Here is a tiny trained network, its code and every weight. The questions are about switching its units off for an input and a target symbol, where a switched-off unit gives its printed mean instead of its output.

import numpy as np


def w(rows, s, z=0):
    codes = np.array(rows[::2]) - 128.0
    scale = np.full(codes.shape[1], s)
    scale[-1] = z or s
    return codes * scale


def softmax(a):
    e = np.exp(a - a.max(-1, keepdims=True))
    return e / e.sum(-1, keepdims=True)


def log_softmax(a):
    a = a - a.max(-1, keepdims=True)
    return a - np.log(np.exp(a).sum(-1, keepdims=True))


def net(x, mask):
    ids = ['βγζηλμξπσφω'.index(c) for c in x.split()]
    T = len(ids)
    res = E[ids] + P[:T]
    u = 0
    for l in range(2):
        r = res
        for j in range(3):
            rows = slice(3 * j, 3 * j + 3)
            q, k, v = (r @ M[l][rows].T for M in (Q, K, V))
            z = softmax(np.where(np.tri(T) > 0, q @ k.T / 3**0.5, -1e9)) @ v
            o = O[l][rows]
            res = res + np.where(mask[u + j], z, o[:, -1]) @ o[:, :-1]
        u += 3
    return log_softmax(res[-1] @ U[:, :-1].T + U[:, -1])


Q, K, V, O = {}, {}, {}, {}
E = w([
[236,106,121],'β',
[226,128,122],'γ',
[137,66,150],'ζ',
[159,170,124],'η',
[152,168,128],'λ',
[118,77,148],'μ',
[62,50,163],'ξ',
[182,186,122],'π',
[121,79,150],'σ',
[81,19,156],'φ',
[253,225,112],'ω',
],0.015)
P = w([
[80,134,248],'0',
[186,73,69],'1',
[165,107,150],'2',
[151,87,88],'3',
[188,138,157],'4',
[107,87,106],'5',
[220,159,169],'6',
[110,83,111],'7',
],0.015)
Q[0] = w([
[120,162,6],'0.h0',
[78,136,70],'0.h0',
[133,150,59],'0.h0',
[144,139,84],'0.h1',
[72,104,60],'0.h1',
[120,214,138],'0.h1',
[170,88,91],'0.h2',
[129,168,90],'0.h2',
[165,150,233],'0.h2',
],0.013)
K[0] = w([
[179,90,91],'0.h0',
[161,49,70],'0.h0',
[140,106,115],'0.h0',
[149,83,94],'0.h1',
[104,106,36],'0.h1',
[109,132,133],'0.h1',
[97,159,114],'0.h2',
[205,74,166],'0.h2',
[113,161,249],'0.h2',
],0.014)
V[0] = w([
[129,184,191],'0.h0',
[187,207,123],'0.h0',
[114,81,68],'0.h0',
[128,190,102],'0.h1',
[144,19,201],'0.h1',
[87,169,180],'0.h1',
[80,144,132],'0.h2',
[6,158,158],'0.h2',
[87,179,140],'0.h2',
],0.013)
O[0] = w([
[21,199,108,176],'0.h0',
[93,155,185,102],'0.h0',
[185,132,123,78],'0.h0',
[98,204,73,75],'0.h1',
[207,101,99,246],'0.h1',
[137,66,52,128],'0.h1',
[128,188,46,119],'0.h2',
[104,165,2,128],'0.h2',
[73,155,54,107],'0.h2',
],0.0073,0.013)
Q[1] = w([
[89,146,6],'1.h0',
[47,180,93],'1.h0',
[26,152,73],'1.h0',
[194,63,150],'1.h1',
[90,2,134],'1.h1',
[188,113,133],'1.h1',
[106,155,121],'1.h2',
[93,193,131],'1.h2',
[146,114,147],'1.h2',
],0.0089)
K[1] = w([
[80,130,120],'1.h0',
[49,227,79],'1.h0',
[72,111,77],'1.h0',
[122,136,131],'1.h1',
[46,2,128],'1.h1',
[183,113,52],'1.h1',
[140,96,139],'1.h2',
[245,119,122],'1.h2',
[133,22,171],'1.h2',
],0.0089)
V[1] = w([
[159,175,71],'1.h0',
[216,156,123],'1.h0',
[205,70,78],'1.h0',
[25,93,136],'1.h1',
[143,154,181],'1.h1',
[190,9,130],'1.h1',
[119,75,149],'1.h2',
[140,131,202],'1.h2',
[115,61,144],'1.h2',
],0.011)
O[1] = w([
[242,133,76,78],'1.h0',
[107,63,127,183],'1.h0',
[156,71,139,243],'1.h0',
[197,177,120,107],'1.h1',
[140,79,148,90],'1.h1',
[185,164,129,249],'1.h1',
[2,210,164,156],'1.h2',
[143,116,108,95],'1.h2',
[107,80,138,167],'1.h2',
],0.0074,0.016)
U = w([
[139,153,191,207],'β',
[74,120,143,164],'γ',
[22,67,54,172],'ζ',
[129,215,98,200],'η',
[127,213,87,199],'λ',
[74,120,58,62],'μ',
[148,135,2,40],'ξ',
[77,181,87,129],'π',
[65,115,46,94],'σ',
[74,88,38,5],'φ',
[68,226,166,31],'ω',
],0.0067,0.0031)

Each question gives the input, a string of symbols that net reads in full, and the target symbol t.
The units are the heads (3 rows each of Q, K, V and O). Each row of codes is followed by its name. A weight is (code - 128) times the scale printed after its matrix; where a second scale follows, it is the last column's (O and U).
mask holds one flag per head, layer by layer. A switched-off head (its flag False) gives its mean, the last column of its rows in O, instead of its output. The means were averaged over made-up inputs and are rounded, as every weight is.
A unit's drop is (log p(t) with every unit on - log p(t) with that unit switched off) / (log p(t) with every unit on - log p(t) with every unit switched off).
The circuit of an input: a set's keep is (log p(t) with only the set's units on - log p(t) with every unit switched off) / (log p(t) with every unit on - log p(t) with every unit switched off). Starting from all 6 units, units are removed one at a time, each time the one whose removal leaves the highest keep (on an exact tie, the one counted first), for as long as the keep stays at least 0.8.
circuit, biggest first: the units of the circuit, biggest drop first
unit that matters most: the unit with the biggest drop
heads that matter: for each layer, one digit per head in row order, 1 if its drop is at least 0.15 and else 0, layers parted by /
drop when u is switched off: that unit's drop, to one decimal
input ξ ζ ξ φ ξ ξ η, target ξ: circuit, biggest first -> (0.h2, 0.h1)
input ξ ω ω φ γ ξ ζ, target ξ: heads that matter -> 101 / 100
input ξ ξ ξ ω ζ ζ β, target ξ: circuit, biggest first -> (0.h2)
input ω λ μ ξ ξ λ ξ, target ω: circuit, biggest first -> (0.h0, 1.h0, 0.h1)
input ξ λ γ ξ η, target ξ: circuit, biggest first -> (0.h2, 1.h0, 0.h1)
input ξ μ λ φ λ, target ξ: circuit, biggest first -> (0.h2, 1.h0, 0.h1)
input ξ φ λ ξ φ, target ξ: heads that matter -> 101 / 100
input ω ξ γ ξ λ ξ σ, target ω: heads that matter -> 110 / 100
input ω γ β λ ξ ζ ω, target ω: circuit, biggest first -> (0.h0, 0.h1, 1.h0)
input ζ γ ξ ξ λ β π, target ζ: heads that matter -> 001 / 110
input ζ ω π η β ξ ζ, target ζ: circuit, biggest first -> (0.h2, 1.h0, 1.h1)
input σ λ π φ, target β: heads that matter -> 001 / 010
input σ ξ γ ω, target β: heads that matter -> 101 / 000
input β ζ σ ζ λ ξ, target β: circuit, biggest first -> (1.h1, 0.h2)
input ξ ω β β ω μ, target β: circuit, biggest first -> (0.h2)
input ξ φ ω, target ξ: circuit, biggest first -> (0.h2, 0.h1)
input φ π ξ η η σ, target β: circuit, biggest first -> (1.h1, 0.h2)
input η ξ ξ β ω ξ ξ φ, target β: circuit, biggest first -> (1.h1, 0.h2, 0.h1)
input ζ β ζ φ λ ζ β, target ζ: circuit, biggest first -> (0.h2, 1.h0, 1.h1)
input ξ ω ξ, target ξ: circuit, biggest first -> (0.h2, 1.h0, 0.h0)
input ω λ π ξ, target β: circuit, biggest first -> (0.h2, 1.h1)
input ω ω λ, target ω: unit that matters most -> 0.h0
input ξ ζ η μ π, target ξ: heads that matter -> 011 / 100
input ξ β λ γ γ, target ξ: heads that matter -> 001 / 100
input ζ ζ β, target ζ: heads that matter -> 001 / 100
input ξ ω σ γ, target β: heads that matter -> 001 / 000
input η λ ξ π, target β: heads that matter -> 101 / 000
input ω γ φ ξ β, target ω: drop when 0.h0 is switched off -> 0.9
input ζ η ω σ, target β: drop when 1.h1 is switched off -> 0.2
